a =
[[-13 -25  24  65  -3  18   2  58]
 [-53  50  67 -57 -23 -19 -27 -36]
 [-29  -1 -34  -9  55 -33  48   6]
 [-38 -32 -28 -26 -21  73 -23 -46]
 [-44  -6 -27 -10  59 -40  52  11]
 [ 60 -12 -46  31  -4  57  -4  -4]
 [-27   7 -35 -16  51 -29  44  -3]
 [ 97  42 -24 -30 -33 -32 -29 -34]
 [ 29  25  73  20 -66  39 -60   3]
 [ 22  91 -17 -18  39 -25  27 -15]
 [-27   6 -30 -14  53 -36  46   3]]
a[0,-8] -> -13
a[5,-1] -> -4
a[9,3] -> -18
a[7,1] -> 42
a[1,2] -> 67
a[:, 6] -> [2, -27, 48, -23, 52, -4, 44, -29, -60, 27, 46]
a[7,-8] -> 97
a[2,2] -> -34
a[:, -8] -> [-13, -53, -29, -38, -44, 60, -27, 97, 29, 22, -27]
a[-1,-4] -> 53
a[-7] -> [-44, -6, -27, -10, 59, -40, 52, 11]
a[4,-3] -> -40
a[7,-6] -> -24
a[-9,7] -> 6
a[-11,7] -> 58
a[-9] -> [-29, -1, -34, -9, 55, -33, 48, 6]
a[7,4] -> -33
a[8,1] -> 25
a[-3] -> [29, 25, 73, 20, -66, 39, -60, 3]
a[-1,3] -> -14
a[-1,1] -> 6
a[-4] -> [97, 42, -24, -30, -33, -32, -29, -34]
a[:, 4] -> [-3, -23, 55, -21, 59, -4, 51, -33, -66, 39, 53]
a[8,2] -> 73
a[:, -1] -> [58, -36, 6, -46, 11, -4, -3, -34, 3, -15, 3]
a[-2,4] -> 39
a[1,6] -> -27
a[-1,-2] -> 46
a[-8,-5] -> -26
a[-11,-3] -> 18
a[0] -> [-13, -25, 24, 65, -3, 18, 2, 58]
a[-9,3] -> -9

grid = [ 61 -49  47 -92 -68 -50  44]
grid[0] => 61
grid[6] => 44
grid[1] => -49
grid[3] => -92

x =
[[-45  24  64  57  34 -39  60 -12 -32  58  31 -14  39   6 -24]
 [ 17   7  62  17  50  12  22 -17  -3  26 -39  29  57  19 -97]
 [-65 -17  30 -78  31   8  63  16  37 -23  27  33 -34  25  41]
 [-71  60  29   0 -24  -8  83  37  24 -11 -45  21  16 -47  -8]
 [  9  70  26  23  36  32  92 -21 -27  60   1 -24   6  15 -32]
 [ 14  31  15  68  -1  70  69  19  43 -15 -44 -34  11 -32 -35]
 [  8 -21  66  -5  25 -51 -45   9  18 -29 -72  -4  56  25  54]
 [  7 -62 -39  81 -65  60 -19 -22  24  34 -25   8  21 -14 -12]
 [ 51 -28 -20 -25 -20  12  37 -29 -20  86  -7  28 -44  72 -25]]
x[0][0] => -45
x[4][14] => -32
x[5] => [14, 31, 15, 68, -1, 70, 69, 19, 43, -15, -44, -34, 11, -32, -35]
x[6] => [8, -21, 66, -5, 25, -51, -45, 9, 18, -29, -72, -4, 56, 25, 54]
x[5][0] => 14
x[8][3] => -25
x[6][0] => 8
x[0][6] => 60
x[7][5] => 60
x[4][13] => 15
x[4] => [9, 70, 26, 23, 36, 32, 92, -21, -27, 60, 1, -24, 6, 15, -32]
x[0][10] => 31
x[7][4] => -65
x[1] => [17, 7, 62, 17, 50, 12, 22, -17, -3, 26, -39, 29, 57, 19, -97]
x[4][11] => -24
x[:, 5] => [-39, 12, 8, -8, 32, 70, -51, 60, 12]
x[2][1] => -17
x[8][2] => -20
x[8] => [51, -28, -20, -25, -20, 12, 37, -29, -20, 86, -7, 28, -44, 72, -25]
x[:, 1] => [24, 7, -17, 60, 70, 31, -21, -62, -28]
x[3][13] => -47
x[8][10] => -7
x[:, 2] => [64, 62, 30, 29, 26, 15, 66, -39, -20]
x[:, 11] => [-14, 29, 33, 21, -24, -34, -4, 8, 28]
x[3][9] => -11
x[6][10] => -72
x[2][6] => 63
x[3][10] => -45
x[4][6] => 92
x[6][11] => -4
x[5][7] => 19
x[1][10] => -39
x[2] => [-65, -17, 30, -78, 31, 8, 63, 16, 37, -23, 27, 33, -34, 25, 41]
x[3][6] => 83
x[:, 13] => [6, 19, 25, -47, 15, -32, 25, -14, 72]
x[7][6] => -19
x[:, 12] => [39, 57, -34, 16, 6, 11, 56, 21, -44]

A =
[[  4  18  12  -9  15  64  34  61  34  65 -32  26  53  24]
 [-13  22   0  -3  12  19  18  21  39  26   1  23   2  11]
 [ 34   6  19  47  18 -37  -7 -35  -5 -44  66  -1 -35  16]
 [ 23   3  20  -9   9  74  32  67   3  68 -45  14  82  22]
 [ -5  22   7  -7  12  40  26  40  33  46 -14  25  32  12]
 [ -1  19   8  -5  13  42  26  41  31  45 -15  23  33  16]
 [ 44   1  25  45  17 -21  -3 -21 -13 -32  53  -2 -13  20]
 [ 54 -14  30  18  10  45  15  38 -27  26 -15  -5  58  30]]
Rows and columns are counted from 0.
(0, 0): 4
(6, 5): -21
(2, 11): -1
(3, 5): 74
(4, 3): -7
(3, 3): -9
(1, 2): 0
(3, 4): 9
(4, 4): 12
(6, 9): -32
(5, 9): 45
(4, 2): 7
(4, 13): 12
(3, 1): 3
(1, 9): 26
(0, 11): 26
(0, 2): 12
(6, 12): -13
(6, 6): -3
(2, 10): 66
(2, 7): -35
(3, 8): 3
(7, 12): 58
(1, 13): 11
(5, 4): 13
(2, 9): -44
(7, 4): 10
(0, 13): 24
(4, 12): 32
(1, 11): 23
(5, 11): 23
(3, 12): 82
(2, 1): 6
(3, 0): 23
(5, 0): -1

data =
[[-50  45  22 -19   2 -74   8  21  24 -14  18  -3  -4 -16]
 [-27 -42  -4 -21  -7 -16  36   7  42  21 -15   2 -23  -2]
 [-43  -4  24 -28 -20 -20  60  -6  33  -1  22  10 -14 -10]
 [-44  33  33 -46 -28 -34  28 -27  41 -12   8  -1 -12   3]]
data[0, 0] => -50
data[0, 13] => -16
data[2, 10] => 22
data[1, 2] => -4
data[2, 9] => -1
data[1] => [-27, -42, -4, -21, -7, -16, 36, 7, 42, 21, -15, 2, -23, -2]
data[2, 12] => -14
data[3] => [-44, 33, 33, -46, -28, -34, 28, -27, 41, -12, 8, -1, -12, 3]
data[:, 0] => [-50, -27, -43, -44]
data[1, 13] => -2
data[2, 0] => -43
data[0, 9] => -14
data[3, 9] => -12
data[1, 5] => -16
data[2, 5] => -20
data[:, 9] => [-14, 21, -1, -12]
data[:, 7] => [21, 7, -6, -27]
data[0, 10] => 18
data[2, 2] => 24
data[0, 2] => 22
data[1, 8] => 42
data[1, 10] => -15
data[1, 6] => 36
